Here is a tiny trained network, its code and every weight. The questions are about switching its units off for an input and a target symbol, where a switched-off unit gives its printed mean instead of its output.

import numpy as np


def w(rows, s, z=0):
    codes = np.array(rows[::2]) - 128.0
    scale = np.full(codes.shape[1], s)
    scale[-1] = z or s
    return codes * scale


def norm(h):
    return h / np.sqrt((h * h).mean(-1, keepdims=True) + 1e-5)


def f(y):
    return np.maximum(y, 0)


def softmax(a):
    e = np.exp(a - a.max(-1, keepdims=True))
    return e / e.sum(-1, keepdims=True)


def log_softmax(a):
    a = a - a.max(-1, keepdims=True)
    return a - np.log(np.exp(a).sum(-1, keepdims=True))


def net(x, mask):
    ids = ['βδζπτω'.index(c) for c in x.split()]
    T = len(ids)
    res = E[ids] + P[:T]
    r = norm(res)
    for j in range(3):
        rows = slice(2 * j, 2 * j + 2)
        q, k, v = (r @ M[0][rows].T for M in (Q, K, V))
        z = softmax(np.where(np.tri(T) > 0, q @ k.T / 2**0.5, -1e9)) @ v
        o = O[0][rows]
        res = res + np.where(mask[j], z, o[:, -1]) @ o[:, :-1]
    y = f(norm(res) @ A[0][:, :-1].T + A[0][:, -1])
    res = res + np.where(mask[3:11], y, B[0][:, -1]) @ B[0][:, :-1]
    return log_softmax(norm(res)[-1] @ U[:, :-1].T + U[:, -1])


Q, K, V, O, A, B = {}, {}, {}, {}, {}, {}
E = w([
[201,26,142,151],'β',
[124,164,116,89],'δ',
[142,62,83,177],'ζ',
[120,168,137,77],'π',
[132,206,132,109],'τ',
[118,5,140,204],'ω',
],0.015)
P = w([
[96,177,130,138],'0',
[200,62,148,91],'1',
[113,168,151,158],'2',
[113,74,2,200],'3',
[118,152,135,142],'4',
[69,60,178,190],'5',
[113,136,127,158],'6',
[159,15,170,101],'7',
[113,129,128,189],'8',
[147,102,45,213],'9',
],0.0082)
Q[0] = w([
[74,182,121,249],'head 1',
[100,132,131,151],'head 1',
[162,63,207,25],'head 2',
[198,116,109,68],'head 2',
[149,63,2,45],'head 3',
[203,164,44,186],'head 3',
],0.0088)
K[0] = w([
[253,136,48,236],'head 1',
[165,164,23,104],'head 1',
[153,197,125,196],'head 2',
[149,72,181,193],'head 2',
[138,143,188,137],'head 3',
[127,82,248,24],'head 3',
],0.012)
V[0] = w([
[48,97,134,85],'head 1',
[238,121,104,158],'head 1',
[95,140,175,108],'head 2',
[149,117,128,74],'head 2',
[102,34,95,2],'head 3',
[149,95,81,126],'head 3',
],0.0095)
O[0] = w([
[142,131,79,104,10],'head 1',
[208,186,153,130,251],'head 1',
[190,80,140,24,100],'head 2',
[133,157,50,40,161],'head 2',
[58,87,59,118,81],'head 3',
[177,91,115,1,122],'head 3',
],0.0089,0.0016)
A[0] = w([
[140,255,110,118,1],'neuron 1',
[98,112,193,88,112],'neuron 2',
[85,163,95,30,120],'neuron 3',
[164,103,102,194,154],'neuron 4',
[88,195,36,128,155],'neuron 5',
[203,61,216,102,63],'neuron 6',
[158,106,163,22,147],'neuron 7',
[169,140,204,170,142],'neuron 8',
],0.01,0.0034)
B[0] = w([
[122,71,70,177,253],'neuron 1',
[162,104,154,77,158],'neuron 2',
[40,161,86,119,207],'neuron 3',
[168,183,147,56,238],'neuron 4',
[239,50,199,169,231],'neuron 5',
[106,106,183,254,218],'neuron 6',
[111,129,192,124,198],'neuron 7',
[71,81,56,47,229],'neuron 8',
],0.0074,0.0054)
U = w([
[219,145,255,198,125],'β',
[27,69,27,164,48],'δ',
[113,115,178,233,4],'ζ',
[236,137,137,56,193],'π',
[74,84,63,70,158],'τ',
[119,225,174,244,247],'ω',
],0.0085,0.0042)

Each question gives the input, a string of symbols that net reads in full, and the target symbol t.
The units are the heads (2 rows each of Q, K, V and O) and the neurons (one row each of A and B). Each row of codes is followed by its name. A weight is (code - 128) times the scale printed after its matrix; where a second scale follows, it is the last column's (O, A, B and U).
mask holds one flag per unit, heads first, then neurons. A switched-off unit (its flag False) gives its mean, the last column of its rows in O or B, instead of its output. The means were averaged over made-up inputs and are rounded, as every weight is.
A unit's drop is (log p(t) with every unit on - log p(t) with that unit switched off) / (log p(t) with every unit on - log p(t) with every unit switched off).
The circuit of an input: a set's keep is (log p(t) with only the set's units on - log p(t) with every unit switched off) / (log p(t) with every unit on - log p(t) with every unit switched off). Starting from all 11 units, units are removed one at a time, each time the one whose removal leaves the highest keep (on an exact tie, the one counted first), for as long as the keep stays at least 0.8.
circuit, biggest first: the units of the circuit, biggest drop first
unit that matters most: the unit with the biggest drop
k most important neurons: the k neurons with the biggest drops, biggest first
heads that matter: for each layer, one digit per head in row order, 1 if its drop is at least 0.15 and else 0, layers parted by /
drop of u: that unit's drop, to one decimal
input π ζ τ δ, target ω: unit that matters most	head 3
input δ τ τ π, target β: 2 most important neurons	neuron 5; neuron 8
input δ τ ζ, target π: heads that matter	000
input π τ ζ π β π π τ π, target τ: heads that matter	000
input τ π δ, target δ: circuit, biggest first	head 2; neuron 1; head 3
input ω ζ τ ζ, target ω: heads that matter	010
input τ β δ δ ω δ, target τ: heads that matter	001
input ζ β ζ δ, target π: heads that matter	101
input ζ δ τ τ, target τ: 2 most important neurons	neuron 6; neuron 3
input ω δ π τ τ δ τ π ω β, target δ: heads that matter	101
input τ π ζ, target π: 3 most important neurons	neuron 5; neuron 6; neuron 1
input τ ζ π, target τ: circuit, biggest first	neuron 6; neuron 1
input τ δ τ, target δ: 2 most important neurons	neuron 1; neuron 3
input δ β ζ β δ ζ δ τ β π, target β: heads that matter	000
input ζ τ ζ δ, target β: heads that matter	000
input β π π τ π δ δ, target δ: circuit, biggest first	neuron 4
input ζ τ ζ ζ, target ω: 2 most important neurons	neuron 8; neuron 1
input δ τ τ τ, target β: 2 most important neurons	neuron 5; neuron 8
input τ τ τ τ, target β: 3 most important neurons	neuron 5; neuron 8; neuron 3
input τ ω τ δ τ τ δ δ τ, target δ: circuit, biggest first	head 3
input ζ ζ τ π, target ω: drop of head 2	0.4
input τ τ π ζ ζ τ τ δ δ τ, target τ: drop of neuron 8	-0.1
